Below are the code and all the weights of a small trained network. Each question names an input and a target symbol and asks about switching units off, where a switched-off unit gives its printed mean instead of its output.

import numpy as np


def w(rows, s, z=0):
    codes = np.array(rows[::2]) - 128.0
    scale = np.full(codes.shape[1], s)
    scale[-1] = z or s
    return codes * scale


def norm(h):
    return h / np.sqrt((h * h).mean(-1, keepdims=True) + 1e-5)


def f(y):
    return y / 2 * (1 + np.tanh(0.7978845608 * (y + 0.044715 * y**3)))


def softmax(a):
    e = np.exp(a - a.max(-1, keepdims=True))
    return e / e.sum(-1, keepdims=True)


def log_softmax(a):
    a = a - a.max(-1, keepdims=True)
    return a - np.log(np.exp(a).sum(-1, keepdims=True))


def net(x, mask):
    ids = ['αγζηξσφψ'.index(c) for c in x.split()]
    T = len(ids)
    res = E[ids] + P[:T]
    q, k, v = (norm(res) @ M[0].T for M in (Q, K, V))
    z = softmax(np.where(np.tri(T) > 0, q @ k.T / 3**0.5, -1e9)) @ v
    res = res + np.where(mask[0], z, O[0][:, -1]) @ O[0][:, :-1]
    y = f(norm(res) @ A[0][:, :-1].T + A[0][:, -1])
    res = res + np.where(mask[1:9], y, B[0][:, -1]) @ B[0][:, :-1]
    return log_softmax(norm(res)[-1] @ U[:, :-1].T + U[:, -1])


Q, K, V, O, A, B = {}, {}, {}, {}, {}, {}
E = w([
[175,23,164,152,82,136],'α',
[119,66,156,186,87,174],'γ',
[134,11,156,193,91,130],'ζ',
[183,26,151,162,107,181],'η',
[143,26,107,139,111,106],'ξ',
[168,134,85,63,46,141],'σ',
[175,91,144,65,185,40],'φ',
[101,222,52,93,130,156],'ψ',
],0.011)
P = w([
[96,135,168,59,157,175],'0',
[110,53,40,97,191,168],'1',
[22,144,171,136,101,79],'2',
[158,87,136,71,39,204],'3',
[115,81,35,125,143,157],'4',
[40,156,157,150,82,76],'5',
[182,96,132,99,90,167],'6',
[121,99,34,145,131,143],'7',
[55,164,147,167,67,66],'8',
[194,127,134,112,108,164],'9',
[134,112,29,165,127,131],'10',
[73,171,140,184,56,54],'11',
[206,146,143,129,114,155],'12',
[144,122,10,222,127,107],'13',
],0.013)
Q[0] = w([
[100,159,140,134,114,104],'head 0',
[116,113,101,165,160,136],'head 0',
[2,160,142,148,131,29],'head 0',
],0.025)
K[0] = w([
[82,134,196,41,112,212],'head 0',
[121,46,161,204,72,157],'head 0',
[8,31,199,2,160,210],'head 0',
],0.0092)
V[0] = w([
[221,158,109,2,103,7],'head 0',
[55,225,91,135,148,205],'head 0',
[211,159,160,124,41,190],'head 0',
],0.0085)
O[0] = w([
[34,54,85,5,90,113,4],'head 0',
[34,142,157,171,122,212,1],'head 0',
[162,103,115,133,16,252,156],'head 0',
],0.011,0.0036)
A[0] = w([
[158,128,19,81,194,209,38],'neuron 0',
[186,42,130,51,101,129,37],'neuron 1',
[146,204,192,203,124,115,40],'neuron 2',
[229,104,152,98,201,110,189],'neuron 3',
[76,170,151,195,4,83,160],'neuron 4',
[28,167,108,123,98,47,254],'neuron 5',
[75,128,69,164,176,48,73],'neuron 6',
[150,149,53,192,153,44,155],'neuron 7',
],0.011,0.0053)
B[0] = w([
[165,148,166,195,52,104,146],'neuron 0',
[145,190,136,87,179,130,187],'neuron 1',
[179,98,122,15,139,102,184],'neuron 2',
[65,125,87,170,108,115,254],'neuron 3',
[96,129,82,120,185,138,194],'neuron 4',
[140,131,170,240,96,121,165],'neuron 5',
[249,98,179,77,129,200,141],'neuron 6',
[82,181,162,60,74,173,248],'neuron 7',
],0.014,0.0086)
U = w([
[165,184,248,170,103,164,71],'α',
[181,83,154,149,66,89,126],'γ',
[72,180,17,140,152,90,2],'ζ',
[140,137,117,236,164,152,228],'η',
[142,85,107,36,122,206,73],'ξ',
[168,207,125,151,196,175,152],'σ',
[63,106,120,144,116,224,188],'φ',
[116,182,164,49,134,59,104],'ψ',
],0.013,0.0036)

Each question gives the input, a string of symbols that net reads in full, and the target symbol t.
The units are the heads (3 rows each of Q, K, V and O) and the neurons (one row each of A and B). Each row of codes is followed by its name. A weight is (code - 128) times the scale printed after its matrix; where a second scale follows, it is the last column's (O, A, B and U).
mask holds one flag per unit, heads first, then neurons. A switched-off unit (its flag False) gives its mean, the last column of its rows in O or B, instead of its output. The means were averaged over made-up inputs and are rounded, as every weight is.
A unit's drop is (log p(t) with every unit on - log p(t) with that unit switched off) / (log p(t) with every unit on - log p(t) with every unit switched off).
The circuit of an input: a set's keep is (log p(t) with only the set's units on - log p(t) with every unit switched off) / (log p(t) with every unit on - log p(t) with every unit switched off). Starting from all 9 units, units are removed one at a time, each time the one whose removal leaves the highest keep (on an exact tie, the one counted first), for as long as the keep stays at least 0.8.
units of the circuit, in order: the units of the circuit, biggest drop first
unit that matters most: the unit with the biggest drop
top k neurons: the k neurons with the biggest drops, biggest first
input ζ ψ α ζ γ, target σ: top 3 neurons : [neuron 2; neuron 5; neuron 0]
input σ ζ ζ α α σ γ, target ξ: units of the circuit, in order : [head 0; neuron 3]
input ζ σ γ ψ γ α σ ψ α, target ψ: top 3 neurons : [neuron 2; neuron 4; neuron 7]
input ζ ζ α ζ ψ ζ, target ψ: top 2 neurons : [neuron 2; neuron 4]
input η ψ α, target ξ: units of the circuit, in order : [head 0; neuron 2; neuron 4]
input ξ ξ ζ γ ζ ζ, target α: top 4 neurons : [neuron 5; neuron 6; neuron 7; neuron 3]
input ψ σ ξ, target η: unit that matters most : neuron 5
input ψ γ γ ψ ζ ζ ζ α ξ γ σ ζ, target η: top 4 neurons : [neuron 5; neuron 7; neuron 4; neuron 3]
input φ σ ξ σ ζ α, target γ: units of the circuit, in order : [head 0; neuron 5; neuron 7; neuron 6]
input η ψ ζ α σ, target γ: top 3 neurons : [neuron 0; neuron 7; neuron 3]
input φ γ ζ ψ α ζ ψ γ σ ξ σ σ, target γ: units of the circuit, in order : [head 0; neuron 5; neuron 6]
input η ζ α ζ ξ ξ φ γ, target σ: units of the circuit, in order : [head 0; neuron 2]
input η ψ γ ξ σ α, target ξ: units of the circuit, in order : [neuron 2; head 0; neuron 4]
input α σ ξ, target ζ: units of the circuit, in order : [neuron 4]
input η ζ η α η ψ α γ ξ η α ξ, target ξ: units of the circuit, in order : [neuron 2; head 0; neuron 3; neuron 4]
input α ξ φ, target ζ: units of the circuit, in order : [head 0; neuron 3; neuron 2]
input γ σ γ η φ η ψ ψ ψ φ σ η, target σ: units of the circuit, in order : [head 0; neuron 4; neuron 2]
input ζ ψ σ φ ψ ξ ζ ξ ζ, target ψ: units of the circuit, in order : [head 0; neuron 2; neuron 4; neuron 7]
input α α σ σ α γ ψ ξ ζ ζ, target ζ: units of the circuit, in order : [neuron 3; head 0]
input ξ ψ ζ ζ α σ α α α α ζ α η, target η: top 2 neurons : [neuron 3; neuron 7]
input ξ ξ σ α σ ζ ζ ξ ψ γ σ φ, target α: top 4 neurons : [neuron 5; neuron 6; neuron 7; neuron 2]
input σ ξ ζ ζ, target ζ: top 2 neurons : [neuron 3; neuron 5]
input ψ ζ ζ ζ ψ ζ φ σ φ ξ ξ, target ξ: unit that matters most : neuron 6
input ψ σ ψ γ φ α ζ ζ α ζ σ φ, target η: top 2 neurons : [neuron 5; neuron 7]
